Below is a small trained network, with its code and all its weights. Each question gives an input and a target symbol and asks what happens when units are switched off, that is, made to give their printed mean instead of their output.

import numpy as np


def w(rows, s, z=0):
    codes = np.array(rows[::2]) - 128.0
    scale = np.full(codes.shape[1], s)
    scale[-1] = z or s
    return codes * scale


def f(y):
    return y / 2 * (1 + np.tanh(0.7978845608 * (y + 0.044715 * y**3)))


def softmax(a):
    e = np.exp(a - a.max(-1, keepdims=True))
    return e / e.sum(-1, keepdims=True)


def log_softmax(a):
    a = a - a.max(-1, keepdims=True)
    return a - np.log(np.exp(a).sum(-1, keepdims=True))


def net(x, mask):
    ids = ['αβηθλξπστψω'.index(c) for c in x.split()]
    T = len(ids)
    res = E[ids] + P[:T]
    u = 0
    for l in range(2):
        q, k, v = (res @ M[l].T for M in (Q, K, V))
        z = softmax(np.where(np.tri(T) > 0, q @ k.T / 3**0.5, -1e9)) @ v
        res = res + np.where(mask[u], z, O[l][:, -1]) @ O[l][:, :-1]
        u += 1
        y = f(res @ A[l][:, :-1].T + A[l][:, -1])
        res = res + np.where(mask[u : u + 8], y, B[l][:, -1]) @ B[l][:, :-1]
        u += 8
    return log_softmax(res[-1] @ U[:, :-1].T + U[:, -1])


Q, K, V, O, A, B = {}, {}, {}, {}, {}, {}
E = w([
[147,158,96],'α',
[106,89,124],'β',
[129,138,157],'η',
[86,135,184],'θ',
[122,130,158],'λ',
[129,162,166],'ξ',
[179,63,144],'π',
[121,175,113],'σ',
[124,199,104],'τ',
[252,87,105],'ψ',
[131,138,155],'ω',
],0.03)
P = w([
[243,204,253],'0',
[90,117,122],'1',
[77,108,121],'2',
[77,107,119],'3',
[79,101,111],'4',
[80,112,113],'5',
[78,112,112],'6',
[87,134,114],'7',
[86,127,110],'8',
[85,134,109],'9',
[76,121,113],'10',
[86,136,111],'11',
],0.012)
Q[0] = w([
[166,69,43],'0.h0',
[150,115,95],'0.h0',
[247,57,89],'0.h0',
],0.012)
K[0] = w([
[140,81,11],'0.h0',
[103,70,97],'0.h0',
[51,109,118],'0.h0',
],0.011)
V[0] = w([
[118,39,147],'0.h0',
[29,22,251],'0.h0',
[1,141,75],'0.h0',
],0.0053)
O[0] = w([
[101,4,112,101],'0.h0',
[115,131,148,165],'0.h0',
[140,113,148,3],'0.h0',
],0.013,0.0075)
A[0] = w([
[215,135,194,13],'0.n0',
[127,75,96,78],'0.n1',
[146,182,132,254],'0.n2',
[4,117,104,217],'0.n3',
[44,160,77,76],'0.n4',
[150,110,20,155],'0.n5',
[41,156,95,203],'0.n6',
[114,40,114,98],'0.n7',
],0.013,0.005)
B[0] = w([
[36,114,63,153],'0.n0',
[135,218,56,144],'0.n1',
[131,82,184,232],'0.n2',
[176,185,163,246],'0.n3',
[127,106,2,186],'0.n4',
[38,104,168,153],'0.n5',
[185,70,136,241],'0.n6',
[111,143,133,165],'0.n7',
],0.0077,0.011)
Q[1] = w([
[142,149,220],'1.h0',
[91,4,112],'1.h0',
[150,66,80],'1.h0',
],0.011)
K[1] = w([
[13,228,179],'1.h0',
[144,29,131],'1.h0',
[253,61,87],'1.h0',
],0.0084)
V[1] = w([
[47,75,115],'1.h0',
[163,49,2],'1.h0',
[86,84,188],'1.h0',
],0.0093)
O[1] = w([
[148,7,65,127],'1.h0',
[194,161,173,4],'1.h0',
[194,44,121,169],'1.h0',
],0.011,0.016)
A[1] = w([
[131,108,56,144],'1.n0',
[58,168,102,130],'1.n1',
[96,129,105,108],'1.n2',
[203,151,160,164],'1.n3',
[138,150,218,159],'1.n4',
[138,187,7,41],'1.n5',
[168,152,165,141],'1.n6',
[86,171,58,254],'1.n7',
],0.016,0.0085)
B[1] = w([
[141,198,106,210],'1.n0',
[199,184,128,209],'1.n1',
[149,117,89,166],'1.n2',
[89,159,32,157],'1.n3',
[250,1,103,148],'1.n4',
[172,99,188,142],'1.n5',
[188,76,29,135],'1.n6',
[95,130,151,252],'1.n7',
],0.0094,0.011)
U = w([
[204,141,181,111],'α',
[164,64,249,203],'β',
[115,147,159,112],'η',
[54,91,75,4],'θ',
[95,121,194,255],'λ',
[23,247,62,92],'ξ',
[175,96,142,179],'π',
[153,187,169,221],'σ',
[166,213,145,56],'τ',
[168,182,46,52],'ψ',
[126,152,150,205],'ω',
],0.011,0.0039)

Each question gives the input, a string of symbols that net reads in full, and the target symbol t.
The units are the heads (3 rows each of Q, K, V and O) and the neurons (one row each of A and B). Each row of codes is followed by its name. A weight is (code - 128) times the scale printed after its matrix; where a second scale follows, it is the last column's (O, A, B and U).
mask holds one flag per unit, layer by layer, with each layer's heads first. A switched-off unit (its flag False) gives its mean, the last column of its rows in O or B, instead of its output. The means were averaged over made-up inputs and are rounded, as every weight is.
A unit's drop is (log p(t) with every unit on - log p(t) with that unit switched off) / (log p(t) with every unit on - log p(t) with every unit switched off).
The circuit of an input: a set's keep is (log p(t) with only the set's units on - log p(t) with every unit switched off) / (log p(t) with every unit on - log p(t) with every unit switched off). Starting from the 12 units with the biggest drops (on a tie, the unit counted first), units are removed one at a time, each time the one whose removal leaves the highest keep (on an exact tie, the one counted first), for as long as the keep stays at least 0.8.
units of the circuit, in order: the units of the circuit, biggest drop first
most important unit: the unit with the biggest drop
top k neurons: the k neurons with the biggest drops, biggest first
k most important neurons of layer l: the k neurons of layer l with the biggest drops, biggest first
input ξ θ ξ η ξ ξ θ α σ, target σ: units of the circuit, in order : 1.n5; 0.n4; 1.h0
input θ β α ω, target θ: units of the circuit, in order : 1.h0; 0.n0; 0.n6; 0.n4
input θ π θ ψ τ, target ψ: top 2 neurons : 0.n4; 1.n3
input σ ξ ξ σ θ ξ ξ β, target ξ: most important unit : 0.n2
input ξ ξ β, target ξ: top 3 neurons : 0.n3; 0.n2; 0.n1
input ξ β ξ α λ α ξ β θ, target ξ: units of the circuit, in order : 1.h0; 0.h0
input θ θ θ τ θ λ λ σ θ α η, target θ: units of the circuit, in order : 1.h0; 0.n6; 0.n0; 0.n4
input ξ ψ ψ θ θ ψ π, target ψ: units of the circuit, in order : 1.h0; 1.n6
input ξ σ ψ σ, target ψ: units of the circuit, in order : 0.n4; 1.h0; 1.n6; 1.n4
input β ξ ξ ξ λ ξ ξ θ, target β: top 2 neurons : 1.n4; 0.n3
input θ ψ σ, target ψ: top 3 neurons : 0.n4; 1.n3; 0.n6
input θ ω ψ τ α ψ ψ ξ θ ξ π θ, target θ: top 3 neurons : 0.n6; 0.n0; 0.n4
input τ α β β θ θ λ ξ λ, target τ: top 2 neurons : 1.n1; 1.n4
input ψ ξ ξ θ λ, target ψ: top neuron : 1.n3
input ξ τ τ ξ, target ξ: 2 most important neurons of layer 1 : 1.n4; 1.n5
input ψ θ β θ β ψ ξ ξ ξ β θ ξ, target ψ: top 2 neurons : 1.n3; 0.n6
input ξ β η θ τ, target τ: top 2 neurons : 1.n5; 0.n4
input ψ ψ ξ θ ψ θ θ, target ψ: top 4 neurons : 0.n6; 0.n4; 1.n3; 0.n3
input ψ ξ β θ σ ω θ λ, target ψ: top 2 neurons : 0.n4; 1.n3
input θ λ ψ ξ θ ψ ξ τ, target ψ: top 2 neurons : 0.n6; 1.n3
input π ξ ξ β η ξ α η, target π: most important unit : 1.h0
input ξ η η α ω λ ξ λ, target ξ: 3 most important neurons of layer 0 : 0.n6; 0.n4; 0.n0
input π ω ξ ξ ξ τ η ξ ξ ξ, target π: 3 most important neurons of layer 0 : 0.n5; 0.n0; 0.n1
input ξ σ β ξ λ η, target ξ: 2 most important neurons of layer 0 : 0.n6; 0.n4
